Below is a small trained network, with its code and all its weights. Each question gives an input and a class and asks what happens when units are switched off, that is, made to give their printed mean instead of their output.

import numpy as np


def w(rows, s, z=0):
    codes = np.array(rows[::2]) - 128.0
    scale = np.full(codes.shape[1], s)
    scale[-1] = z or s
    return codes * scale


def norm(h):
    return h / np.sqrt((h * h).mean(-1, keepdims=True) + 1e-5)


def f(y):
    return y / 2 * (1 + np.tanh(0.7978845608 * (y + 0.044715 * y**3)))


def log_softmax(a):
    a = a - a.max(-1, keepdims=True)
    return a - np.log(np.exp(a).sum(-1, keepdims=True))


def net(x, mask):
    res = np.array(x, float).reshape(1, 6) / 4 @ E
    u = 0
    for l in range(3):
        y = f(norm(res) @ A[l][:, :-1].T + A[l][:, -1])
        res = res + np.where(mask[u : u + 10], y, B[l][:, -1]) @ B[l][:, :-1]
        u += 10
    return log_softmax(norm(res)[-1] @ U[:, :-1].T + U[:, -1])


A, B = {}, {}
E = w([
[71,114,148],'x0',
[91,99,102],'x1',
[118,168,121],'x2',
[47,162,71],'x3',
[90,157,212],'x4',
[155,254,104],'x5',
],0.011)
A[0] = w([
[77,102,126,103],'0.n1',
[94,110,136,59],'0.n2',
[124,108,83,53],'0.n3',
[152,99,139,5],'0.n4',
[252,155,131,186],'0.n5',
[226,111,104,230],'0.n6',
[129,104,139,109],'0.n7',
[133,160,138,75],'0.n8',
[112,70,23,91],'0.n9',
[113,141,134,69],'0.n10',
],0.015,0.003)
B[0] = w([
[47,137,106,166],'0.n1',
[70,125,115,137],'0.n2',
[140,124,121,140],'0.n3',
[127,85,86,126],'0.n4',
[222,168,26,254],'0.n5',
[252,97,85,239],'0.n6',
[100,104,79,137],'0.n7',
[158,164,156,132],'0.n8',
[137,117,53,228],'0.n9',
[122,139,135,120],'0.n10',
],0.017,0.006)
A[1] = w([
[178,77,138,136],'1.n1',
[145,73,170,125],'1.n2',
[127,177,149,43],'1.n3',
[62,182,77,249],'1.n4',
[98,119,16,75],'1.n5',
[150,76,161,83],'1.n6',
[174,156,157,94],'1.n7',
[210,6,179,120],'1.n8',
[213,111,120,227],'1.n9',
[153,104,109,67],'1.n10',
],0.016,0.002)
B[1] = w([
[101,149,59,178],'1.n1',
[42,148,105,141],'1.n2',
[175,137,155,135],'1.n3',
[183,66,200,219],'1.n4',
[199,36,135,245],'1.n5',
[58,141,91,137],'1.n6',
[166,166,125,157],'1.n7',
[13,140,6,215],'1.n8',
[146,178,50,254],'1.n9',
[139,130,92,156],'1.n10',
],0.021,0.0074)
A[2] = w([
[77,247,214,3],'2.n1',
[84,112,131,21],'2.n2',
[96,100,118,39],'2.n3',
[97,199,166,249],'2.n4',
[97,170,75,125],'2.n5',
[149,141,144,172],'2.n6',
[190,184,212,219],'2.n7',
[98,117,116,130],'2.n8',
[101,162,164,37],'2.n9',
[179,130,143,34],'2.n10',
],0.012,0.0026)
B[2] = w([
[41,78,219,159],'2.n1',
[96,149,141,111],'2.n2',
[98,148,122,122],'2.n3',
[133,171,186,156],'2.n4',
[89,106,43,205],'2.n5',
[158,118,141,158],'2.n6',
[254,115,184,253],'2.n7',
[103,147,119,137],'2.n8',
[139,119,190,101],'2.n9',
[190,105,159,151],'2.n10',
],0.014,0.0031)
U = w([
[49,109,202,83],'0',
[253,197,70,178],'1',
[125,172,87,88],'2',
[61,154,107,125],'3',
[183,116,214,211],'4',
[157,35,87,164],'5',
[125,212,162,5],'6',
[127,161,148,20],'7',
],0.019,0.014)

Each question gives the input, the list of numbers given to net, and the class t.
The units are the neurons (one row each of A and B). Each row of codes is followed by its name. A weight is (code - 128) times the scale printed after its matrix; where a second scale follows, it is the last column's (A, B and U).
mask holds one flag per neuron, layer by layer. A switched-off neuron (its flag False) gives its mean, the last column of its row in B, instead of its output. The means were averaged over made-up inputs and are rounded, as every weight is.
A unit's drop is (log p(t) with every unit on - log p(t) with that unit switched off) / (log p(t) with every unit on - log p(t) with every unit switched off).
The circuit of an input: a set's keep is (log p(t) with only the set's units on - log p(t) with every unit switched off) / (log p(t) with every unit on - log p(t) with every unit switched off). Starting from the 12 units with the biggest drops (on a tie, the unit counted first), units are removed one at a time, each time the one whose removal leaves the highest keep (on an exact tie, the one counted first), for as long as the keep stays at least 0.8.
circuit, biggest first: the units of the circuit, biggest drop first
unit that matters most: the unit with the biggest drop
top k neurons: the k neurons with the biggest drops, biggest first
top k neurons in layer l: the k neurons of layer l with the biggest drops, biggest first
drop of u: that unit's drop, to one decimal
input [-5,0,2,0,1,-7], class 3: circuit, biggest first	[0.n5 1.n8]
input [0,-7,7,2,5,-7], class 4: circuit, biggest first	[0.n6 1.n8 1.n9]
input [2,7,6,0,-2,2], class 5: circuit, biggest first	[1.n5]
input [-4,-6,2,3,4,-7], class 3: circuit, biggest first	[0.n5 1.n5 1.n2]
input [-1,-3,7,8,2,-3], class 4: top 2 neurons in layer 1	[1.n4 1.n8]
input [3,8,3,-4,6,-4], class 0: top 2 neurons	[0.n6 0.n5]
input [-6,-3,1,2,5,-5], class 3: top 2 neurons in layer 0	[0.n5 0.n9]
input [6,-3,2,0,-2,1], class 4: top 2 neurons in layer 0	[0.n6 0.n5]
input [0,3,6,4,-6,6], class 4: top 2 neurons in layer 1	[1.n4 1.n8]
input [7,7,5,-2,-6,3], class 5: drop of 0.n5	0.1
input [7,-8,2,-2,4,-8], class 0: drop of 0.n5	0.2
input [1,-1,-7,7,-3,3], class 5: drop of 0.n9	0.3
input [7,-1,6,-4,8,-4], class 0: top 2 neurons in layer 0	[0.n6 0.n5]
input [8,1,2,2,3,-8], class 0: top 3 neurons in layer 0	[0.n5 0.n6 0.n9]
input [4,-8,7,-4,7,0], class 4: unit that matters most	0.n6
